Each new row is followed by its nearest point in the smallest flat space through zero that holds the rows named last above it.
(in the rows, 128 means zero)
nub, 3 rows:
[[123 116 154 125 109 164 102 144 130 136 145 132 127 141 107 130 133 118
  106 125  98 121 115 136 150 146]
 [164 150 116 159 187  99 160 120 129 114 138 127 131  92 116 146 140 157
  161 135 178 122 143 135 123  78]
 [144 137 165 149 151 167 103 148 120 141 174 113 143 120  71 157 151 139
  113 136 124 105 115 144 169 121]]
New rows:
[157 137 122 139 116 147  79 106 122 109 123 102 120 115 141 122 109  89
 116 131  85 111 120 110 142 172] -> [113 122 136 117 107 142 112 132 125 137 129 123 131 142 127 125 126 118
 113 127 109 128 120 126 134 148]
[ 96 134 124 121 121 159 126 122 125 137 110 159 146 143 153 152 128 140
 128 118 120 160 141 123 147 155] -> [116 123 127 118 111 132 121 128 127 132 122 127 128 138 136 122 123 120
 120 126 116 131 125 124 126 142]

redi, 5 rows:
[[ 99 124 144 111 128 106 139 147 136 122 139 150  88 128 156 135 111 132
  106 126 111  79 109 108  91 126]
 [ 87 122 144 131 123  82 117 138 123 143 143 156 129 118 132 120 121 140
  115 140 137  83  93 131  75 137]
 [104 136 143 104 133  88 125 164 123 117 146 169 117 107 137 113  99 124
  108 137 128  76  92 108  70 121]
 [ 98 127 140 125 140 108 134 132 115 129 134 146 109 130 142 127 122 134
  114 124 121  92 106 128  95 130]
 [117 148 133 112 168 116 133 140  83 110 131 158 129 117 125 106 111 117
  118 120 126 104  99 133  94 117]]
New rows:
[ 85 130 139 145 126 130 117  87 135 154 115 119 137 150 132 126 128 146
 128 119 114 131 124 122 124 154] -> [104 115 133 150 125 122 128 106 126 149 126 119 124 143 133 138 146 144
 128 125 129 122 126 145 126 142]
[140 180 116 109 149 122 124 157 129 106 116 145 146 100 126 125 101 121
 142 118 154 135 143 122 131 120] -> [153 148 121 113 141 132 127 154 119 105 130 138 146 112 114 108 112 111
 131 129 137 136 125 112 125 113]

dugud:
[[139 146 125  65  98 117 112 115 136 139 106 163 165 116 180 180 126 141
  120 157 114 157  89 111 120 163]
 [133 126 120 129 136 121 126 106 146 130 118 111 133 129 154 139  66 133
  144 145 129 150 152 139 114 126]
 [153 129 156 142 149 129 105 153 101 129 120 136 117 118 111 140 182 141
  110 114 132  93 107 132 120 150]]
New rows:
[159 124 108 154 157 144 136 128 142 128 145 111 157 112  69  95 128 122
 127 108 141 117 133 126 177 112] -> [118 120 127 153 136 135 139 136 124 122 142 116 112 135 101 100 137 119
 130 113 133 115 142 132 137 110]
[134  99 130 178 156 131 134 139 127 122 121 145  91 114 109 137 128 111
 122 126 137  96 139 127 116 107] -> [136 120 139 160 152 131 124 138 118 125 130 112 109 129 107 115 134 130
 128 115 136 107 142 140 123 123]
[132 134 118  86 121 130 128 130 138 123 135 146 146 118 163 161 127 118
 125 137  95 139 111 126 119 123] -> [127 137 122  95 108 124 125 120 135 133 121 145 147 124 152 149 125 131
 126 142 120 146 110 118 128 140]

lan, 3 rows:
[[138 126 136 118 124 152 130 138 159 153 112 132 151 116 105 130 146 152
  127 101 142 113 134 124 129 106]
 [129 119 149  93 117 172 136 140 187 176 111 133 140 119  82 126 152 174
  113  70 156  97 122 134 128  98]
 [130 121 133  92 119 140 132 130 159 146 138 128 139 125 105 132 120 136
  110 111 135 124 111 145 126 115]]
New rows:
[172 121 170 152 117 140 111 153 141 162  80 149 159  91 143 158 127 119
 107 134 136 111 126 115 165 147] -> [147 132 126 138 129 138 125 138 139 137 110 132 164 112 121 134 144 137
 139 124 132 124 145 115 130 110]
[151 113 145 127 115 123 133 111 109 123 150 140 165 130 145 132 124 125
 162 158 138 138 129 117 114 131] -> [141 132 118 135 130 118 124 129 121 118 130 128 151 120 136 135 122 114
 134 147 120 140 134 125 128 125]
[112 124 126 118 143 152 129 152 128 117 105 150 152 120 157 129 153 144
 171 152 102 130 130 109 107 103] -> [141 133 125 148 132 131 125 134 125 128 112 131 149 118 132 131 141 131
 142 131 128 127 146 113 130 120]

Bedid, 3 rows:
[[ 85 138 118  88  87 131 125 148 140 103 146  67 106 127 129 164 132 136
  127 100 117 170 137 113 145 178]
 [ 79 140 136 105  93 154 130 137 134  96 133 115 108 142 136 139 120 119
  122 130 135 134 123 129 138 132]
 [ 88 149 144 114  79 164 145 130 136  89 125 101  86 123 128 150 124 139
  127 132 157 147  95 113 142 126]]
New rows:
[178 139 114 146 106 143 127  83 105 116 108 105 100  96 130 134 150 115
 147  99 150 147 100 104 134 146] -> [154 134 131 142 122 126 143 120 130 131 120 106 109  99 115 142 138 157
 137 123 147 149 101 106 131 130]
[150 132 112 131 187  83 116 119 129 161  99  90 140 107 129  98 157 104
 109 128 108 122 151 111 139 154] -> [164 114 111 134 158  94 118 129 125 158 133 123 152 119 122 126 137 133
 132 113 105 133 150 127 122 147]
[136 113 109 117 108 122 111 112 135 136 132  92 165 142 108 105 110  86
  99  68 117 147 154 180 132 132] -> [118 120 115 111 136 113 113 139 129 134 141 122 146 141 133 128 128 115
 125 115 102 130 159 137 128 151]

turel (4 x 26):
[[ 99 153 133 135 136 126 142 131 110  97 111 156 118 130  97 156 130 165
  113 113 136 179 112 152 125 133]
 [113 112 155 173 135 117 157 135 134 156 134 140  92 164 114 145  99 122
  111 113 135 161 136 113 100  97]
 [144 108 128 155 126 142 133 114 139 169 107 117 111 149 108  54 114 104
  125 117 118 137 126 118 102 102]
 [123 124 137 150 114 119 152 147 138 150 152 133 114 150 133 148 105 117
  123 130 128 115 124 116 115 127]]
New rows:
[108 112 117 155 125 133 158 121 151 150 121 112 100 110 135 128 103 134
 135 129  92 151 191 134 120 107] -> [128 111 142 146 138 124 132 123 133 145 127 125 113 141 127 126 119 118
 123 122 131 141 142 115 117 105]
[141 150 119  83 136 140 139 122 129  91  72 131 149 101 117 107 148 153
 143 156 126 124 133 171 152 123] -> [131 146 109  97 133 141 105 113 114  95 102 127 150 100 118 106 155 148
 134 128 125 136 118 151 146 145]

gofug:
[[130 128 103 137 109 143 155 103 124 109 125 132 125 121 105 123 134 145
  134 140 125 116 146 143  81 114]
 [177 142 128 114 109 160 184 166 122 121 114 123 166 102  90 103 155  95
  158 111 127 147 123 121 107 106]
 [126 114 159 127 100 177  87 139 138 139  99 125 179 122  91 159 141 143
  162 108 129 145 124 140 109 119]
 [ 98 124 147 114  91 116  77 126 154 143 111 120 162 155 113 180 112 153
  167 126 121 135  93 152 117 120]
 [ 97 114 132 153 118 166 145  78 135 104 110 147 115 128 115 110 130 160
  106 173 158  66 139 143 105 122]]
New rows:
[120 130 108 125 120  87 176 106 126 124 136 122 128 120 123 113 123 139
 126 140 110 108 123 149  97 113] -> [128 140  97 124 113 102 167 111 130 112 136 128 113 135 124 120 121 132
 133 147 122 114 124 139 100 116]
[114 113 151 127 138 141  85 111 148 151 129 140 164 141 122 133 130 120
 126 143 178 131 130 118 163 128] -> [110 116 166 132 133 149  93 132 138 140 112 132 142 133 132 136 127 133
 123 130 145 117 115 125 157 137]
[113 134 166 113 124 154 140  97 164 135 113 144 113 114 130  96 113 104
 112 142 144 134 155 128 151 156] -> [122 122 147 136 140 148 131 125 129 126 120 136 124 123 133 110 133 125
 110 140 148 106 128 120 148 134]

por, 5 rows:
[[162 111 127 107 133 105 115  99 158 118 105 127 109 154 134 152 125 124
  111 120 106 121 129 131  99 142]
 [121 129 112 123 124 135 140 119 138 133 146 118 149  91 110 122 151 130
  131 129 154 149 116  79 126 147]
 [126 114 157 112 103  90 121 113 127 116 138 174 113 110 120 146 141 112
  104 121 146 142 146 149 150 126]
 [126 163 133 157 119 148 150  87  97 119 139  98 125  84 154 143 123 129
  116 130 138 122 107 130 112 136]
 [145 146 128 100  88 136 128 128 113 135  94 154 129 142 117 103 118 109
  118 135 133 110 121 107 114 138]]
New rows:
[134  97  93 115 141  79 102 130 133 139  94 153 106 131 104 151 162  97
 140 124 118 149 156 106 122 109] -> [139  96 127 100 131  99 112 132 162 127 124 151 125 145 109 135 141 124
 123 121 126 141 142 119 131 134]
[120 124 133 114 120 180 122 127 163 149 137 104 149 136 145 149 136 122
 142 134 126 115 143 106 121  95] -> [127 127 115 132 141 139 130 136 135 133 128 111 136 133 127 122 128 135
 139 130 123 128 123 115 122 130]

Dipab, 5 rows:
[[121 160 140 141 128 165 136 124 133 124 158 137 138 124 122 133 116 109
  122 118 153 120 114 113 119 127]
 [140 147 155 102 118 128 131 122 152 131 142 133 107 133 150 156 153  99
  156 156 128 143 131 121 125 133]
 [151 105 124 109 115 104 125 152 112 138  86 132 107 118 121 140 134 132
  131 133 124 128 138 127 118 121]
 [121 129 134 161 135 133 138 158 137 120 116 117 136 126 122 103 135 135
  122 117 112 164 117 124 107 151]
 [132 122 131 142 144 121 117 129 143  98 159 114 130 139 131 144 132 112
  149 139 137 138 116 135 153 134]]
New rows:
[112 110 116 123 134  94 140  93 169 119 140 136 132 115 146 119 153 145
 144 142 123 101 152 126  96 120] -> [119 127 127 111 127 118 127 103 136 138 131 127 127 137 146 122 138 137
 132 139 110 127 140 138 138 128]
[123 115 145 148 156 114 148 154 140 160 121 105 141 138 162 129 118 140
 143 102 102 121 114 111 145 141] -> [122 122 127 140 135 122 129 133 134 124 124 119 133 132 130 113 134 137
 128 127 113 145 127 133 127 139]
[122 130 134 121 120 125 140 128 150 148 118 134 137 146 144 105 155 162
 124 140 103 164 132 148 118 158] -> [113 132 135 126 127 120 138 122 146 142 114 121 129 135 148 101 150 144
 128 135  89 158 138 134 115 147]

roteg, 2 rows:
[[157 128 116 110 124 121 144 100 151 103 143 154 130 122 129 133 126 125
  132 108 123 139 118 130 142 125]
 [139 140 140 130 122 129 129 149 144 117 114 117 107 126 123 126 115 126
  172 144 107 129 148 147 125 125]]
New rows:
[ 83 104 118 145 140 143  94 150 132 142 121  96 121 149 135 139 137  90
 122 139 160 114 142 144  70 133] -> [ 97 127 139 146 133 135 112 154 103 155 114 103 128 134 128 123 132 131
 119 147 136 117 136 124 114 131]
[133 115  90 108 140 140 130  94 128 122 152 151 148 113 121 127 147 127
  79 104 131 140 111 112 139 125] -> [135 116 109 115 131 123 137  91 126 124 150 154 149 126 133 133 139 128
  88 101 145 134 103 111 139 129]
[101 140 142 141 150 122 104 149  98 119  93 163 117 126 111 118 146  88
  94 113 143 146 121 128 126 128] -> [112 123 128 134 132 130 121 131 113 142 127 122 135 131 129 127 134 130
 110 130 138 123 124 120 124 130]

pir, 3 rows:
[[113 170 105 136 127 120  85 122 153 128 172 129 120  93 125 150 148 142
  141  87 140 101 163 170 122 145]
 [141 119 116 143 129 132 150 118 124 149  77 132 126 103 124 117 142 114
   90 138 131 125 124 107 157 124]
 [129 141 147 104 119 124 116 120 133  95 163 122 123 143 144 132 111 136
  153 121 124 159 118 168  94 138]]
New rows:
[147 125 130  90 117 143 148 136 108 156 100 145 140 143 123 126  73 120
 161 129  96 133 111 110 109 129] -> [131 108 144 119 129 131 144 135 116 122 122 126 133 155 130 120 113 125
 134 147 121 142 111 112 122 120]
[115 114  95 155 171 140 113 150 115 152 159 136 113 140  84 137 136 138
 138 116 133  94 173 104 146 133] -> [105 126 109 149 141 128 110 154 130 154 149 133 138 132 106 141 140 137
 142 119 133  76 156  98 143 120]
[102  84 130  93 119 121 123 144 127  88 139 146 164 166 112 149 169 149
 140 162 115 149 152 107 136 101] -> [119 110 140 123 133 130 131 147 118 126 143 127 137 163 123 128 114 132
 149 140 122 123 123 106 120 118]
